Each row has a class, written after it.
[-374  389  340  201  -88 -162   92 -665  -23   76 -226  205 -364   13
 -136  -23    1  149  -92  -56  110 -280   51  -59   80  222   75   47
  -21  323  245  100  137  -95 -211   36  207  356  -79   79 -289   38
 -329] => (33)
[  70  136  547  114  137  -15 -334  280  206 -221 -198  230   46    4
   35   16  -58 -199 -134   -5 -479   30 -186 -109  181   77  260 -106
 -166 -168   66  307 -185 -275  351  370  168  107  241 -164 -183  -84
   70] => (204)
[ -32  158 -378  312  -68  -13   33 -180 -556 -163 -300  -34 -106   85
  165  -37  168 -136   50   35  149 -225  -57  313  240  264    4   95
 -301  112  131  159 -169 -143   -1  101   43 -154   32   11   55 -422
 -149] => (160)
[-281  426 -403   62 -190  -60 -136 -448 -411  -42 -551  356  157  156
  145 -276  200   58  -36   20   84   66  -74   45  -25 -143 -312  384
 -421  191 -140  204 -202  444  -45   13  226    2  128  275  -48   95
  -93] => (68)
[  17  -29  -13   81   76  120 -259 -295 -160  -31 -222   53 -258  137
   32  188  128 -109  -77  175  -45 -548 -165  -74   38  221  -39  234
  -59  173 -130  163   94 -177   72  531 -153  -77  379 -240 -101 -144
 -342] => (204)
[-304  175 -415  -25 -305    0  230  125  -42  -89  -21  196  113   78
 -110 -195   66  359  -42  -14 -349  164  -34   27   36 -121 -164   -8
 -104  -42 -241   76 -137  113   47  -24  158  334  -76   25 -150  106
  103] => (160)
[ 144   64   32  297  131  311  -38  -20 -146 -213 -373   69  284  141
  235   68  373 -201 -155  -94 -287 -318  -30   84  190  142 -207  120
 -140 -191   28   57  -96 -218   -8  122   38  -81   57 -257  -58 -173
  151] => (204)
[ 299  -52 -192  145  -21 -169 -528  843 -142  -48  -67 -214   36   46
   17  283 -269 -116  152   14 -167   76  -15  -55 -286   79   80 -147
 -237    7 -113  245 -337 -228   43  269 -285    2  489  276    9  -13
 -108] => (8)
[-278  150 -311 -253  -80 -117  378  225  140 -191  381  359  327 -242
  220  -62  -81 -494  -73 -143   16  -63  -92 -145   18  106  -67   -1
 -380  -47   25    6   24  497  258  -97  251   29  -91   33 -134  295
  383] => (185)
[  66  170  -35  282 -293  -77 -362 -327 -262  369 -182  -91 -138  123
  195  227  209  120 -109 -227  309 -258  -45   55  435  254   84  328
   40  232  210   -8  -73  113   75 -124   91   71 -101  302  -13   29
 -340] => (8)
[  85 -100 -215 -180  228 -100 -141  369   92   25 -170  -27  396 -271
  240 -185  118 -114   93 -235  -18  193  -95  -73  -16  -43  -36  117
 -196   30  -42 -100 -243 -144  102  145  167 -290  158   12  -28  148
  376] => (218)
[  97 -218  157 -392  220 -106 -156  366  -27 -155 -243  -11 -104  123
    0 -282 -116 -163  152  325  240  413   25  140 -140 -205  218 -170
  154 -358  -89  318  -88  -90   27   88 -165 -119  421  -21  167   69
  -79] => (218)
[ 346  100  510 -681   28   33  380  -97 -251  -69  -87  -29  -80 -268
 -224 -622  200 -323  112  186  193  398   73  104   -7 -245 -143 -103
  189 -335  334   29 -159 -137  -27  -30  245  -76 -246   40  -14  -60
 -198] => (180)
[ -16  306  228 -475  158  -98   16  574   27  244 -162   58  149  122
   13 -393 -388  -54   89   39 -191  563  -31   -2  -54  424  -48 -134
 -307 -254  -11  164 -431 -341   91  168  214  101  249  304 -237  280
   32] => (204)
[-193  -66   51  577 -296  228 -101 -562 -165   60 -125   25   -4  204
 -106  -84  729   -7  -42 -231 -208 -439   44  166  333  262  -41   76
  186  172 -101  -57  -27 -226  -22 -154  217  168 -355 -220   34 -377
 -133] => (160)
[-200  316   97   85 -153   -9 -242  -31  126  202 -144   92 -220   19
 -124  122 -258   55   28 -171 -105 -746  317  143 -286  271  174  -16
   10  356  133  199  -39  -56 -102 -527   19  309 -276 -317   -9 -140
  181] => (217)
[-124  366 -185  -41   10   37  -70  -51 -540   57 -144  321 -424  170
  -82 -228 -512  312  325  -41   38  145 -121  -11  283   -3   61  -48
  -34  -66  240  378 -360  -93   30   41  173  135  283  280 -210  200
 -112] => (160)
[  38  184 -246 -148   54  133   21  -68 -242  116 -112  133  105 -138
 -249  -48   25   74  128  -23   97 -267  215  -19 -213 -215  -19  156
  287  527  506 -162  265 -261 -172 -247 -123   29  231   36   17  113
   17] => (60)
[ -84  -37 -202  -17  -26  281  167    4 -151 -211  201  296 -140  152
   97  -85   -4 -246  -56 -150   81 -295  -37  -68  262  -69 -168   89
   55 -238  -26  239   11  418  161 -149  177   80    6 -285   23   25
  202] => (60)
[-290 -166 -473  307   53  167 -123  206    2 -212  221  294   -6   62
  221  420 -106 -338  219    8 -445 -602   53  143 -222  486  116  -15
 -266  306   17  246   50  -52  -45  -64 -307   79   31 -485   49 -224
  419] => (160)
[-268  516 -643   86   -9   43   74 -142  187   13  157  313  133 -140
  -96  263   18  -66 -119 -233  225  114 -121  -80   53  -68 -195  125
 -267  276  192  140  116  269   26 -123   44  167  122   -6  -81  264
  -21] => (73)
[ -51  -23  164   93  103  117 -118 -349  -27   46   42  226   36  243
   31   74   37   -8  -87  -45 -104  218   87  -19  203  354 -249  203
 -213   59   50 -174  152  113 -228  -71  -86  -23  -28  187   35   94
  -39] => (217)
[ 210   34  595  -87  246  207    8 -538   -6 -211 -398  259   10  267
  135  -10  217 -343  -85  -44   11  181 -144  103   29  -68  106  -36
   99 -145  135  231  188 -153   46  156   38  -26 -183 -136   92  -25
 -206] => (33)
[ 177  223 -322 -228  -71 -137 -300  129  -99 -209 -161 -197  -69  -39
 -118 -117 -328  -24 -183  -51  150  116   16 -124  151 -470  -77   84
 -459 -122   51   79 -228  273   32   19  103   86  323  365 -198  124
 -235] => (218)
[-371  209 -214  388  144  150 -210   23   19   66 -261   61  158  -28
  128  -12  -80   93 -140 -277 -323 -372  -75  -87    4  439 -152  132
 -419  107 -139    8 -247 -327   35   68  328  -12  178 -238 -364 -194
  264] => (180)
[-283  310  -75  165  -56 -205 -203  394   79   96 -256   85  333 -332
   87  440  -58   28   12  -46  152 -103 -126 -227 -270  185  -60   92
 -224  320   92  336 -309  -89  113  511   48   42  300 -280 -245  154
  -27] => (68)
[ -38 -154  180 -231  230  135 -176  117 -107 -158 -398  153  -31   27
 -178   81  -24   66  157  -98 -137  542  -49  131   -1  -25  152  -69
  118  -12   48  241   49 -580  -44  189   50   77  142  -45 -139  -50
 -419] => (70)
[-639  160 -287  383   -6  197  -73  -99    3  -32 -232  497  201  211
 -126 -196   -1  101   22  -71 -210 -488    6 -123 -125  221   28  118
 -318  566 -210  257 -179 -308  -29  175  197  540  230   47 -263  -87
   19] => (60)
[  10  148 -534  311 -311   18 -205 -107 -373 -157  -91  169 -456  276
  176 -236 -308  240   97 -186  207  253 -110   96  302  -65   18    4
  189 -137  -23  250 -222 -113  149 -175  329  158  -15  324  -85  -33
 -263] => (8)
[ 141   72   66  467  -83  181 -624  -79  -75  225 -197 -292 -157  508
  249  296  200  185 -166  -31 -106 -314  264  203  137  226 -115   80
 -174 -120 -102  -67 -136  -76 -270 -117 -130  104    6 -107    7 -267
 -138] => (70)
[  16    0   37  328 -144  153 -145  -52 -134  181  -43  -22 -122  218
 -379  360  -66  232   -8  -62 -111  130    5  154   23  220   45 -269
  196   43 -254  171  114 -501   58  -33 -110  167    9  -25  -58 -421
 -564] => (70)
[-146  129  163  -32   45  -67  -17 -326 -386  -31 -147   38 -175  -37
    1  292  -88   -1  143   65  -19  254  -84   55   -3  237   29 -128
  -12  325  272  114   54  -21  -72  207  -19 -243  -97   80  -96 -170
 -406] => (185)
[-206  141  -71   -3  -55  147  181 -389 -157 -182  134  335 -262  329
    3 -105 -108 -350   79  -83   77 -297  -87   47  418  221 -199  -46
  -75 -244   88  148   45  213  -38 -186   75   28 -126 -120 -151  153
 -270] => (204)
[-287  -11   97  218   72  163   99 -295 -155  -26  -70  418   69  130
 -198  169  146  173  -67  198 -323 -264  -47  -18  108  287 -120   86
  -31  155 -151  198   65   23   -3  351 -259   65  176 -176  -23 -123
  112] => (185)
[  67 -100 -147  112  113  -10 -193  143  123  231 -457  366  129 -322
   85  -15  410  257  192  -74  156 -130  153  -18 -148  -40   69  470
   17  441 -108  -45  218 -462 -242   21  -37   16  346   50   59   46
  249] => (68)
[  71  -45   88 -379  174   52   53  378  163 -188  -51  -63  195 -113
   45  -99  370 -293  109   93   94  407  -95 -120 -174 -191   65  111
  257 -134  136   50  116   48  101  183  -22 -101  378  -65  127  242
   67] => (60)
[ 154  114   60 -303  105    3  -46  628 -124 -250 -409   26  271  -99
   55 -137 -127  -95  -61  120 -225  466  -65  -17 -244 -214   41 -156
 -183 -258   68  265 -238 -303  102  217  159   55  351  148 -123  104
   19] => (73)
[-362  235 -657  181  180  223   37 -253 -241  -26 -125  300 -227  121
   25  -69   69  181 -317 -103   47 -616   61   80  162   90 -265  249
 -298  273  -58   91   96  278 -297 -123   -8  249  116    7  -51  194
  172] => (217)
[ 139  -61  392 -302   76  104 -328 -899   86  130 -147  128 -163  385
 -183 -247  369  109   49 -107 -108  365  186  162  269  102 -144  149
   66 -186 -365 -263  341  -32 -219 -202  -38  -71 -323  257   67  136
 -384] => (217)
[-238  -54 -222  365   45  277  253  289 -101 -375   64  368  293 -118
  -11 -102    9 -410 -347   47  -58 -373 -161 -210 -161  169 -126   30
  -78 -106  -10  430 -163 -192  210  151  119  444  499 -286  -78 -152
  238] => (60)
[-155   35 -294  211 -252  137  -71 -151  -91 -171   18  176 -444  431
 -151  275  107  225  -35  -73 -308 -440   58  175  374  126   39  -26
 -118  161 -292  247  121 -163  -27  158 -170  266  -14 -421  -39 -521
 -245] => (218)
[-262 -159 -268  342  -67  221 -440 -569  -84  118 -142  303 -327  546
 -228  409  374  251    9 -169  -97 -361  243  -61  245  -76 -150  413
  125  378  -19  -88  552  327 -214  -40 -120   54   19 -153  -30  -16
 -637] => (160)
[  71 -170  -22  248  188  185  132    1 -165   29 -136  172    7   33
  -62 -233 -222 -273   34   51  126  244 -119  102  191  192  -19   22
   80 -124  322   74 -173 -475  132  111  118 -288   97 -201   -1 -427
  -17] => (180)
[-366  197  -96  -44  205  213 -180   58 -177 -250   72    8  -67  104
  -25  415  -59  376 -105 -204   92  -19    0  115  109  205 -154 -129
  -12 -228 -208  364   81  165 -108 -258 -137  144  167 -221   34  298
   66] => (70)
[ -33  182 -320 -167  -30 -233 -293  425  -87 -111  130 -128   53 -123
  -95 -434  -56 -423 -191 -247  103  472   14    3  -97  -46 -294 -124
 -383 -368 -157  -61 -271  182  116 -109  427  -64  194  235  -92  177
 -106] => (217)
[ 253 -351 -536  -97   83  202  -92  409 -331 -391 -354  107  248  395
  235  -59   68 -105  309   38  -52  -75   41  -57 -161 -285   79  148
   32   68  -34   12  240 -142 -146 -221 -303  -32  532  432   84   68
 -258] => (185)
[-113  453  -85  219   -8  106 -239  196 -209 -374   48  102 -169 -182
   93  690  -96  226   85  127  103 -283  -89 -125   87   88  -85 -276
 -220  142   14  405   54  291 -163  -30 -219   18  133  308 -106  292
  -41] => (218)
[-261  206 -477   89 -270 -125   90 -377   -4 -103  155   56 -128 -103
 -235  -34 -264 -215  -45 -145  221 -146 -163   -8 -104 -250   68  -51
  -57   62  141   58   10  -60   12 -161    6  204   74  -36  -75   40
 -145] => (33)
[-306  150   50  -55   61   92 -204 -410  -34  107 -167  -53  151  369
  -63  549 -151  138   17 -132 -219  -68  117  127 -186  278  230  -48
  130  259   89  236  138  -48 -101  -86 -395  263   55 -192   26  161
 -131] => (204)
[-365  452  -95   91  242  -48 -139 -101  -88  365 -452  173 -168  105
  128   97  222  549  -96    8   42  -45   13   75 -194  459  -72  312
 -225  257 -137  165   73  -97 -196  170   46  106  270   72  -22  104
 -126] => (160)
[-200  273  -77  196 -306 -131 -283 -201  -28  171  -10 -102  -49  106
 -354  155 -230 -171 -272   -2  -84 -130    6  160 -323  115   -1 -217
 -208  -24 -180   93  -28 -326   17 -121 -148  155  282 -275   -7 -273
  -68] => (33)
[ 189 -350 -423 -368  141    8 -163  518  201 -149   42 -158  242  166
  -11  280 -181 -186  166  151  -86  -87   84 -125 -481  -41   87  -19
   48  257 -136  218   84    1   35  146 -562  -77  280 -121  222   62
  -21] => (218)
[ 203  539  -50  167 -312 -123   14  125 -281 -156   71  -42   34 -243
 -104 -119 -265 -129  -26 -118  203  176 -170  -30   87  -83 -238 -228
 -254 -137  199  -28 -319  -33  145 -113  326    6  -65  359 -208  -39
 -269] => (217)
[  47  156   34    8   24  -47  -23   72   61 -167 -160   51   16   49
  -47 -393  132  -52  -15  133  -92  -67  -73  -63  180  -63   56   41
  -20  -85   23  278 -328 -108  192  261   87  122  125   12  -21  -79
   16] => (204)
[ -78  -67 -142  589  -66  277  101   46  -78   44 -330  388  249   48
 -151  197  404 -173   -9   34  179  114  -24   42  -91 -171 -156 -115
  308  132  -33  173  134 -360 -157   61  -59  -38  203 -269   90 -104
  -45] => (68)
[-237  326 -368   33  110  -90   -1 -177 -297  -87   36 -100   72 -240
  148  143  -20 -131 -174 -129  204 -387  160  235 -235   78  -38 -227
  -74  -51  221  147    0   62 -187 -446  -64    9   12 -269   75  148
  264] => (73)
[-195  206   38  220  -22  -33 -259  -68  338 -152 -106  338  231  267
  189  121   60  272  -16 -139 -293  408    3  -88  248  195  -53  126
 -293  -83 -241   88   -6   68   66   86  103  159  -72  240 -123  164
    3] => (204)
[-135   16 -448  -35  213  148 -206  -14  -43 -356  -53   55   23  168
  303  361 -253  -67  -36 -167 -107 -238  -66 -188  208  119   31  130
 -424  113   -4  298  -47  211   -8  130 -149  -49  199  -75 -110  149
  224] => (180)
[ -78  318 -619   99  -70 -147   51  132  -93  -40  -90  498  176   87
    2 -235 -354  -23  162  -82  352  -10   -1   28   40   -9 -145   92
 -399   87 -198  227 -117  -37  123 -130   41  117  358  250  -92   68
   -1] => (204)
[-290  257 -332   48 -136  151  205 -421 -244 -173 -138   71 -147  195
   56    8   10   86   56 -209  -24 -157 -172  171  472  144  -39  -12
 -359 -160 -179  220 -216  -70  -11   88  204  151 -209  -14 -225 -124
 -207] => (73)
[  65  -37  -60 -280  172 -156 -445 -135   15  -78 -106    2  -31 -280
  124   90 -336   10   87 -132  -58  255 -144   50   12   55  210  170
 -246   53   46   -9   41 -133  165  159   18 -190   96  206 -115  172
  116] => (33)
[ 266 -133  535 -580  454 -112  -21  274  -68  -93 -273 -151  119  -55
  186  -26   10   87   80  158  -73  335   88  -54 -170  171   46   89
   46  -52  101  227  -29   68  -37  258 -210 -151  168   18  123  125
   64] => (60)
[ -15 -145 -409  170    3  103 -316  -67 -100  248 -201  130  -92  373
  145  353  341  -72   -8   39  -98 -456  196  157   25  156   62  435
  -94  287   -1   82  178  183 -134   26 -366  -68  103 -133  281 -241
    0] => (70)
[ 282 -349 -153 -187   68  194  106 -126  159  -77  167  102 -117  395
 -173 -225  -40  -97   38 -110   17  370   16   92  105 -264   -1    4
   67 -169 -377  -93  263 -230  143  128  -20   42  -38 -133   96 -349
 -376] => (60)
[ 303  447  -56 -266  283   20  -24  462  -80  -62 -117  131 -122 -224
 -157  -18 -426  310  -50   78  149  121   68  179  -78 -133   29  -28
 -156 -330  -14  234  158  -38   91 -218  -90   18  300  231    6  160
   64] => (68)
[ 120   36 -163  403  -11  134  106  405   30  -23  -86   66  215 -174
   -8  332  120 -112  454  154  133 -414  159   -3  123 -175   59  -33
 -135  227  279   50    9  -83 -231 -250 -272 -202  -31   43   -6 -293
   27] => (68)
[-417  590  149  -20 -233  -44   68 -436  157    2  113  181 -186 -337
 -264  215   73  195  -72 -175   83 -386    6   90   34    8   61   27
  116  225  218  127  170  205  -21 -390   93  364 -188 -269  -93  200
   84] => (204)
[-101  513  -65 -368    3  -40  152  314 -168  142 -230  133  359 -446
  -84 -230   65 -128  -46   17  -19  504 -130    5 -222 -136   -6   82
 -386  343  399 -186 -140 -221   64  199  385   19  198  479 -224  137
   27] => (185)
[-303  544 -324  172 -139   38 -190  -72   47   94  203    4 -148 -186
 -251  222   84  -74 -338 -130   -5 -601  125   -6  149   -2  -61 -125
 -244   89   82  120   21  277   38 -205  197  411 -100   25 -354  136
 -199] => (70)
[ 100  190  273 -254   22   56 -175    8   15  170 -141    3 -125 -166
 -105  311    9   81  -70 -217   58  300  113  184  106  -94  306 -177
    1   16  114  182  -32 -282  -73   44   20  187 -136   -5   -8   75
   86] => (185)
[-360   40 -165  220   16 -159 -398  597   44 -425  168 -252  619 -124
  393  819 -251 -117  188  -66 -138 -224   67 -157 -418  250  246 -314
 -355  165  142  311 -207   89    1  -37 -344 -133  -84   63  129  186
  393] => (33)
[-387  265 -374 -194  -77  -81   80 -174  -90  215  -45  125  315 -286
 -225  -34  122   55 -179 -133  169   28   61 -118 -108  178 -260  196
 -210  399  -92  -23   70  -13  -74 -234   87  106  224  208 -101  287
  111] => (8)
[-150  456 -440 -174 -337   43  406  226 -286 -262 -377   91   -6   41
 -110 -366   31 -242 -187 -294   47  168 -179  229  -72 -103 -207 -183
  -15 -175   72  137 -192 -299  -15 -116  409  363  164 -177 -289  121
 -165] => (185)
[ 107   41   74 -366  125   19  139 -178  -86 -215   39   47  -29  -71
  181 -318  190 -122  201   -5  -49   71   -9 -143  277 -199   30   69
 -152 -199   36  -20 -137  195   46  282  217  -98 -190  267 -151  166
   65] => (180)
[ -49   87 -351  143 -198   39  210  -54 -147 -254 -294  441  -38   29
   97 -374 -126 -177  195 -170  255  -10  -63   56   15 -216 -110  199
  -21   31  101  143 -146  -44    1 -245  311  117   -9   71  -70   -2
   32] => (8)
[ 266  -76  272  -13  135   -6 -377  417  -47  107 -231 -240  227   44
   -5  228  172   33 -125   24  -12  777  -52  143   55  -61   86  -81
   13 -391  -95  139 -169 -150  215  300  -13 -220  135  109  160 -150
 -178] => (70)
[-203  263 -298  472 -145    7 -214   54 -366  -38 -462  100  181  124
  131 -116   56   58  -10  -76  -92 -120 -114  116 -123  438  -89  -50
 -213  167    0  243 -360 -578 -165  -14  108  205   49  293 -124  -77
 -332] => (68)
[-102  233 -285  260  -95  132 -346  198 -241  352 -402  136  131  293
   21 -133  -91   93  139 -123   61  -25   26   67   74  265   19  353
 -325  113   55  -56 -260 -399   45   86  232   30  267  465 -121 -164
 -246] => (60)
[  33 -590  150   -5  367  254 -358   18  136  155 -167  174  425   61
   67 -165    6 -205   70  -31 -249  549 -263   61  310  -90  -28  240
 -373 -399 -293 -106 -250  159  178  220   65 -201  140  133 -108  140
  141] => (160)
[  73  149  289 -139   98 -134   65  349   65 -138 -105  -62  398 -116
 -124  136  169   69 -225  235   81  395   51  -32  -31  -73    7 -206
 -134 -447 -240  499 -256  -62  260  342 -118  122    3   45   61 -135
 -206] => (8)
[ 313 -114  168  -23   20  207  439 -229 -274 -178  122  310   66   89
  -65 -303 -367 -100  357  105   -9   45 -332   75  315    8  -42 -122
  -85 -373 -244  199 -271  -42  344  156  -10   56 -159  180 -138 -312
 -225] => (217)
[-410   95  397   67    1 -111 -252 -157  118  186   15  -73 -249  209
 -164  299 -310  231 -111   20  -48 -272  116  -74  -71  511   -8   15
  -29   57  109  113  -58  -65  -70  197  -65   12  -71 -419 -125  -82
 -279] => (180)
[ -30 -338   39  208 -308  256 -328 -724 -410 -255  165  -41 -189  516
 -234  106   35 -335  -84 -265 -107 -290   40  200    2  129   16 -100
  358  -43   54   36  226 -150  -61 -492 -182  252  -29 -362  215 -140
 -425] => (160)
[  95  171   94   -8   32   76   71   17  -42 -493 -334  -62 -109  116
  185  -80  259  -58  -38  -15  207  190  -26   12  -50 -143   70 -149
  142 -262  -97  265   69 -191  -68  -54  139   50   19   28  106  -26
 -203] => (217)
[  64  289 -157 -206   36  150 -172  -74 -188 -129   55  434  176   -2
   82 -239 -180 -255  129 -216  158  312   11  261  316  -24 -121   69
 -458 -224  -69  -21  -70  263  244 -152  310   61   54  316 -231  221
  185] => (185)
[ -81  -57  -85  152  102  187 -170  -11   43 -354  222   81  215  -23
  111  108  -31 -256  -16 -215 -151 -181  -52 -109  134   74 -123    9
 -382 -484 -226  345 -345   38  256  106  129   81 -159 -291  -92 -362
  -44] => (60)
[ 171 -164 -215  229  114  146 -160 -633   25  -62  -67  257 -256  261
  -11  -85 -316 -311   30 -109   50  178  -68  157  166  -15  128   38
   -2  -56   24  -34  248 -208   52 -177   20 -155   48   14   31 -190
 -155] => (73)
[-362  186 -637  344 -110   70 -316  136 -281 -142 -377  151  255  -21
  204  173 -162   13  241 -153 -157 -277  -96   -4  -82   18  170  163
 -372  533  256  115 -315 -350   15  121  100 -117  155   33 -137 -208
  198] => (180)
[-116   77   61   62 -127  130 -302 -143  -44   10  153   46 -210  297
  -40   78 -190  -32   -7 -211   32 -380   59  -93   18  359  -72  -49
  276  -86  -22    8  148 -200  110 -180  111    6   60 -273  -82  107
 -186] => (60)
[ -88  101 -463  335  197  378   48  -44 -243  -50 -310   67  304   17
   96   80  328  218 -133  134   -2 -104 -185  134   85 -134 -148  282
  -86  -23   63  194 -221  -71   99  333  -72 -137  -61  -78  155 -380
  -16] => (60)
[ -64  424 -344  158 -266  -53  395  295  -85  -44   47   57  529 -113
  -22 -215  186 -122   16   45  114  321 -118    8 -296 -153  -30 -157
   15 -112  -85   17 -184  105  288  -73  169   -1   75  392  157    0
  265] => (185)
